Below is a small trained network, with its code and all its weights. Each question gives an input and a class and asks what happens when units are switched off, that is, made to give their printed mean instead of their output.

import numpy as np


def w(rows, s, z=0):
    codes = np.array(rows[::2]) - 128.0
    scale = np.full(codes.shape[1], s)
    scale[-1] = z or s
    return codes * scale


def norm(h):
    return h / np.sqrt((h * h).mean(-1, keepdims=True) + 1e-5)


def f(y):
    return y / 2 * (1 + np.tanh(0.7978845608 * (y + 0.044715 * y**3)))


def log_softmax(a):
    a = a - a.max(-1, keepdims=True)
    return a - np.log(np.exp(a).sum(-1, keepdims=True))


def net(x, mask):
    res = np.array(x, float).reshape(1, 2) / 4 @ E
    u = 0
    for l in range(4):
        y = f(norm(res) @ A[l][:, :-1].T + A[l][:, -1])
        res = res + np.where(mask[u : u + 4], y, B[l][:, -1]) @ B[l][:, :-1]
        u += 4
    return log_softmax(norm(res)[-1] @ U[:, :-1].T + U[:, -1])


A, B = {}, {}
E = w([
[151,125,190,63,148,117,254,80],'x0',
[222,148,47,57,135,85,92,92],'x1',
],0.0061)
A[0] = w([
[146,143,174,90,83,160,89,172,3],'L0N0',
[79,94,236,199,154,252,141,179,137],'L0N1',
[154,115,110,148,56,139,136,132,116],'L0N2',
[133,124,165,48,170,77,221,45,164],'L0N3',
],0.0036,0.0027)
B[0] = w([
[195,193,138,133,225,132,168,107,96],'L0N0',
[99,151,84,125,87,3,154,169,252],'L0N1',
[130,143,73,143,201,153,179,162,125],'L0N2',
[167,110,88,177,135,214,20,187,245],'L0N3',
],0.0045,0.0037)
A[1] = w([
[162,99,143,163,163,171,110,196,160],'L1N0',
[87,115,188,167,129,176,131,120,34],'L1N1',
[179,112,182,102,168,191,252,38,1],'L1N2',
[144,143,71,53,148,166,68,100,173],'L1N3',
],0.0046,0.0022)
B[1] = w([
[110,122,131,134,62,85,114,148,174],'L1N0',
[140,222,102,100,209,82,135,77,132],'L1N1',
[160,103,166,122,135,207,1,233,187],'L1N2',
[46,140,135,178,111,101,199,168,255],'L1N3',
],0.0057,0.003)
A[2] = w([
[208,100,218,32,186,235,173,131,54],'L2N0',
[243,174,38,2,148,57,123,76,85],'L2N1',
[86,106,121,151,53,75,148,213,211],'L2N2',
[162,99,236,34,121,150,217,136,254],'L2N3',
],0.005,0.00077)
B[2] = w([
[170,79,125,179,37,151,1,174,185],'L2N0',
[16,197,200,86,185,114,219,107,204],'L2N1',
[200,119,132,87,154,174,139,80,253],'L2N2',
[140,131,67,191,124,147,74,187,173],'L2N3',
],0.0069,0.0057)
A[3] = w([
[242,101,148,119,154,172,150,38,66],'L3N0',
[100,158,106,136,150,116,63,135,160],'L3N1',
[97,106,140,172,95,151,143,137,152],'L3N2',
[29,118,255,149,144,122,205,141,4],'L3N3',
],0.0076,0.0025)
B[3] = w([
[105,81,183,188,128,87,180,58,180],'L3N0',
[172,75,203,130,116,173,157,145,178],'L3N1',
[183,174,73,56,141,111,145,120,174],'L3N2',
[87,213,77,2,188,75,151,107,253],'L3N3',
],0.0072,0.0056)
U = w([
[190,84,117,145,62,218,1,227,213],'0',
[62,239,90,1,166,72,194,129,170],'1',
[140,37,195,186,110,98,210,15,8],'2',
],0.0083,0.0011)

Each question gives the input, the list of numbers given to net, and the class t.
The units are the neurons (one row each of A and B). Each row of codes is followed by its name. A weight is (code - 128) times the scale printed after its matrix; where a second scale follows, it is the last column's (A, B and U).
mask holds one flag per neuron, layer by layer. A switched-off neuron (its flag False) gives its mean, the last column of its row in B, instead of its output. The means were averaged over made-up inputs and are rounded, as every weight is.
A unit's drop is (log p(t) with every unit on - log p(t) with that unit switched off) / (log p(t) with every unit on - log p(t) with every unit switched off).
The circuit of an input: a set's keep is (log p(t) with only the set's units on - log p(t) with every unit switched off) / (log p(t) with every unit on - log p(t) with every unit switched off). Starting from the 12 units with the biggest drops (on a tie, the unit counted first), units are removed one at a time, each time the one whose removal leaves the highest keep (on an exact tie, the one counted first), for as long as the keep stays at least 0.8.
circuit, biggest first: the units of the circuit, biggest drop first
top k neurons: the k neurons with the biggest drops, biggest first
k most important neurons of layer l: the k neurons of layer l with the biggest drops, biggest first
drop of u: that unit's drop, to one decimal
input [3,3], class 2: circuit, biggest first	[L3N0]
input [3,-1], class 2: top 3 neurons	[L0N3, L1N0, L3N0]
input [-5,-6], class 1: top 2 neurons	[L2N0, L0N3]
input [4,-4], class 0: top 2 neurons	[L2N3, L1N3]
input [-3,1], class 2: top 4 neurons	[L2N2, L0N3, L3N0, L2N0]
input [5,-5], class 0: top 3 neurons	[L1N3, L2N3, L2N1]
input [3,0], class 2: top 3 neurons	[L0N3, L1N0, L3N0]
input [3,2], class 2: top 4 neurons	[L0N3, L1N3, L1N0, L3N0]
input [-2,-2], class 2: top 2 neurons	[L2N2, L2N1]
input [7,7], class 0: 2 most important neurons of layer 2	[L2N0, L2N3]
input [1,0], class 2: top 2 neurons	[L1N2, L3N0]
input [-3,0], class 2: 3 most important neurons of layer 2	[L2N2, L2N0, L2N3]
input [0,-1], class 2: 2 most important neurons of layer 2	[L2N2, L2N1]
input [8,6], class 0: top neuron	[L2N0]
input [-6,-7], class 1: drop of L2N0	2.5
input [5,3], class 0: drop of L0N2	0.0
input [-1,-1], class 2: drop of L2N2	0.1
